Here is a tiny trained network, its code and every weight. The questions are about switching its units off for an input and a class, where a switched-off unit gives its printed mean instead of its output.

import numpy as np


def w(rows, s, z=0):
    codes = np.array(rows[::2]) - 128.0
    scale = np.full(codes.shape[1], s)
    scale[-1] = z or s
    return codes * scale


def norm(h):
    return h / np.sqrt((h * h).mean(-1, keepdims=True) + 1e-5)


def f(y):
    return y / 2 * (1 + np.tanh(0.7978845608 * (y + 0.044715 * y**3)))


def log_softmax(a):
    a = a - a.max(-1, keepdims=True)
    return a - np.log(np.exp(a).sum(-1, keepdims=True))


def net(x, mask):
    res = np.array(x, float).reshape(1, 4) / 4 @ E
    u = 0
    for l in range(3):
        y = f(norm(res) @ A[l][:, :-1].T + A[l][:, -1])
        res = res + np.where(mask[u : u + 4], y, B[l][:, -1]) @ B[l][:, :-1]
        u += 4
    return log_softmax(norm(res)[-1] @ U[:, :-1].T + U[:, -1])


A, B = {}, {}
E = w([
[127,130,142],'x0',
[2,102,227],'x1',
[118,30,157],'x2',
[127,128,138],'x3',
],0.0084)
A[0] = w([
[96,2,39,1],'L0N0',
[114,166,53,179],'L0N1',
[157,207,211,163],'L0N2',
[115,64,163,58],'L0N3',
],0.0088,0.0056)
B[0] = w([
[29,116,151,136],'L0N0',
[19,170,225,254],'L0N1',
[9,255,10,226],'L0N2',
[125,105,149,135],'L0N3',
],0.0076,0.0027)
A[1] = w([
[7,100,202,196],'L1N0',
[119,197,156,79],'L1N1',
[140,31,157,183],'L1N2',
[185,116,59,251],'L1N3',
],0.016,0.0025)
B[1] = w([
[218,164,116,246],'L1N0',
[92,3,115,166],'L1N1',
[14,113,97,182],'L1N2',
[120,169,203,177],'L1N3',
],0.014,0.013)
A[2] = w([
[76,65,121,142],'L2N0',
[7,177,15,136],'L2N1',
[100,76,49,37],'L2N2',
[73,159,189,6],'L2N3',
],0.012,0.002)
B[2] = w([
[72,179,15,164],'L2N0',
[58,2,34,254],'L2N1',
[189,135,68,165],'L2N2',
[238,132,63,147],'L2N3',
],0.0083,0.0086)
U = w([
[5,131,77,44],'0',
[154,212,198,82],'1',
[138,122,104,254],'2',
[120,142,106,184],'3',
],0.011,0.0032)

Each question gives the input, the list of numbers given to net, and the class t.
The units are the neurons (one row each of A and B). Each row of codes is followed by its name. A weight is (code - 128) times the scale printed after its matrix; where a second scale follows, it is the last column's (A, B and U).
mask holds one flag per neuron, layer by layer. A switched-off neuron (its flag False) gives its mean, the last column of its row in B, instead of its output. The means were averaged over made-up inputs and are rounded, as every weight is.
A unit's drop is (log p(t) with every unit on - log p(t) with that unit switched off) / (log p(t) with every unit on - log p(t) with every unit switched off).
The circuit of an input: a set's keep is (log p(t) with only the set's units on - log p(t) with every unit switched off) / (log p(t) with every unit on - log p(t) with every unit switched off). Starting from all 12 units, units are removed one at a time, each time the one whose removal leaves the highest keep (on an exact tie, the one counted first), for as long as the keep stays at least 0.8.
circuit, biggest first: the units of the circuit, biggest drop first
k most important neurons: the k neurons with the biggest drops, biggest first
drop when u is switched off: that unit's drop, to one decimal
input [-4,-5,-6,-5], class 0: circuit, biggest first => L1N0
input [-2,-5,5,2], class 0: 2 most important neurons => L1N2; L1N0
input [1,8,-2,-7], class 1: 2 most important neurons => L2N1; L1N0
input [-1,-4,4,-4], class 0: 2 most important neurons => L1N2; L0N2
input [-4,-8,6,5], class 1: 3 most important neurons => L1N3; L2N1; L1N1
input [-1,6,3,-6], class 1: circuit, biggest first => L1N0; L2N1
input [6,-6,-7,-1], class 0: 3 most important neurons => L1N0; L0N1; L1N1
input [3,-7,8,-1], class 0: 3 most important neurons => L1N0; L1N2; L1N3
input [4,-5,-8,0], class 0: 2 most important neurons => L1N0; L0N1
input [-1,-4,7,-3], class 0: drop when L1N0 is switched off => 0.1
input [5,-8,5,5], class 1: drop when L1N2 is switched off => 0.0
input [-6,-8,7,1], class 1: drop when L1N1 is switched off => 1.2
